Below are the code and all the weights of a small trained network. Each question names an input and a class and asks about switching units off, where a switched-off unit gives its printed mean instead of its output.

import numpy as np


def w(rows, s, z=0):
    codes = np.array(rows[::2]) - 128.0
    scale = np.full(codes.shape[1], s)
    scale[-1] = z or s
    return codes * scale


def norm(h):
    return h / np.sqrt((h * h).mean(-1, keepdims=True) + 1e-5)


def f(y):
    return y / 2 * (1 + np.tanh(0.7978845608 * (y + 0.044715 * y**3)))


def log_softmax(a):
    a = a - a.max(-1, keepdims=True)
    return a - np.log(np.exp(a).sum(-1, keepdims=True))


def net(x, mask):
    res = np.array(x, float).reshape(1, 4) / 4 @ E
    u = 0
    for l in range(2):
        y = f(norm(res) @ A[l][:, :-1].T + A[l][:, -1])
        res = res + np.where(mask[u : u + 10], y, B[l][:, -1]) @ B[l][:, :-1]
        u += 10
    return log_softmax(norm(res)[-1] @ U[:, :-1].T + U[:, -1])


A, B = {}, {}
E = w([
[135,135,130,141,135,139,129,132,128,139,121],'x0',
[85,113,88,133,42,243,180,123,100,138,177],'x1',
[175,212,116,153,55,97,123,183,163,141,217],'x2',
[112,199,132,197,126,72,147,1,86,120,126],'x3',
],0.0081)
A[0] = w([
[138,18,135,58,192,154,98,142,166,75,79,7],'L0N0',
[120,120,157,171,190,141,110,58,74,102,121,99],'L0N1',
[160,99,106,99,136,119,137,253,199,125,161,93],'L0N2',
[71,105,24,126,140,231,171,75,144,93,107,55],'L0N3',
[83,29,66,109,76,254,136,203,126,160,180,40],'L0N4',
[161,170,123,178,127,106,113,48,152,108,129,29],'L0N5',
[117,91,144,102,177,171,79,235,111,157,66,31],'L0N6',
[204,134,151,183,115,118,104,174,119,86,145,82],'L0N7',
[46,154,87,212,79,161,214,112,8,122,144,4],'L0N8',
[137,159,10,199,93,125,169,155,98,131,179,14],'L0N9',
],0.0061,0.0034)
B[0] = w([
[175,86,144,213,242,55,231,155,110,180,136,199],'L0N0',
[153,92,178,74,108,160,142,248,133,94,63,177],'L0N1',
[201,134,197,58,58,152,38,112,67,165,138,232],'L0N2',
[95,115,208,55,106,155,26,71,66,141,100,181],'L0N3',
[120,253,92,171,197,65,166,162,140,39,6,254],'L0N4',
[81,173,39,85,172,134,116,138,136,118,104,164],'L0N5',
[136,94,115,145,178,67,138,52,122,115,198,197],'L0N6',
[91,134,161,122,85,102,40,76,211,71,147,150],'L0N7',
[140,28,145,117,145,145,107,124,132,115,231,178],'L0N8',
[119,135,101,108,108,145,150,84,218,96,223,149],'L0N9',
],0.006,0.0071)
A[1] = w([
[89,109,69,166,112,130,159,75,112,172,196,130],'L1N0',
[76,113,137,129,170,149,135,83,71,76,64,176],'L1N1',
[103,183,77,127,138,83,103,127,138,115,119,2],'L1N2',
[126,2,156,134,153,114,177,92,115,135,120,84],'L1N3',
[90,110,112,120,200,115,134,155,106,101,55,80],'L1N4',
[100,57,109,148,152,161,89,90,127,149,139,70],'L1N5',
[137,132,112,177,193,55,121,85,143,156,158,34],'L1N6',
[167,170,125,123,160,96,103,155,165,126,137,224],'L1N7',
[119,111,112,120,169,126,150,121,121,91,29,55],'L1N8',
[110,210,71,132,82,111,138,148,163,51,117,133],'L1N9',
],0.01,0.0036)
B[1] = w([
[123,152,124,125,73,101,92,84,166,69,34,153],'L1N0',
[135,80,187,100,85,55,61,63,162,142,120,255],'L1N1',
[155,95,120,110,142,196,152,172,125,124,144,158],'L1N2',
[130,141,122,132,141,167,125,227,84,182,151,208],'L1N3',
[79,199,30,144,57,134,184,103,162,74,150,246],'L1N4',
[184,130,155,132,200,140,150,149,133,175,133,142],'L1N5',
[161,138,106,116,167,211,182,191,91,149,186,193],'L1N6',
[62,67,203,121,92,151,102,113,75,193,89,244],'L1N7',
[160,203,73,163,94,162,126,98,199,57,173,232],'L1N8',
[146,91,88,149,254,129,200,192,98,161,118,220],'L1N9',
],0.0084,0.0092)
U = w([
[163,125,116,136,211,151,163,229,65,185,145,199],'0',
[131,177,63,146,96,135,129,58,173,56,147,1],'1',
[134,60,241,86,90,115,3,82,73,175,103,190],'2',
],0.014,0.00072)

Each question gives the input, the list of numbers given to net, and the class t.
The units are the neurons (one row each of A and B). Each row of codes is followed by its name. A weight is (code - 128) times the scale printed after its matrix; where a second scale follows, it is the last column's (A, B and U).
mask holds one flag per neuron, layer by layer. A switched-off neuron (its flag False) gives its mean, the last column of its row in B, instead of its output. The means were averaged over made-up inputs and are rounded, as every weight is.
A unit's drop is (log p(t) with every unit on - log p(t) with that unit switched off) / (log p(t) with every unit on - log p(t) with every unit switched off).
The circuit of an input: a set's keep is (log p(t) with only the set's units on - log p(t) with every unit switched off) / (log p(t) with every unit on - log p(t) with every unit switched off). Starting from the 12 units with the biggest drops (on a tie, the unit counted first), units are removed one at a time, each time the one whose removal leaves the highest keep (on an exact tie, the one counted first), for as long as the keep stays at least 0.8.
units of the circuit, in order: the units of the circuit, biggest drop first
unit that matters most: the unit with the biggest drop
top k neurons: the k neurons with the biggest drops, biggest first
k most important neurons of layer l: the k neurons of layer l with the biggest drops, biggest first
drop when u is switched off: that unit's drop, to one decimal
input [-2,7,-8,1], class 2: units of the circuit, in order : L1N1
input [4,-7,0,1], class 1: 4 most important neurons of layer 0 : L0N2, L0N6, L0N0, L0N9
input [7,-4,3,0], class 2: top 2 neurons : L0N4, L1N7
input [1,4,2,0], class 0: top 2 neurons : L0N4, L1N9
input [-6,8,-6,2], class 2: top 2 neurons : L0N3, L0N8
input [-4,7,4,0], class 0: 3 most important neurons of layer 1 : L1N9, L1N4, L1N8
input [4,1,-3,0], class 1: top 2 neurons : L0N2, L1N4
input [-6,1,-6,-1], class 1: top 2 neurons : L1N4, L1N8
input [3,0,-4,1], class 1: top 4 neurons : L0N2, L1N4, L1N8, L1N7
input [8,4,-8,-7], class 1: drop when L0N4 is switched off : 1.2
input [-3,6,-6,8], class 2: drop when L0N1 is switched off : 0.0
input [3,-1,5,8], class 0: drop when L1N9 is switched off : 0.1
input [-2,-1,6,-1], class 2: drop when L0N4 is switched off : 0.5
input [-2,-2,8,-8], class 2: unit that matters most : L0N2
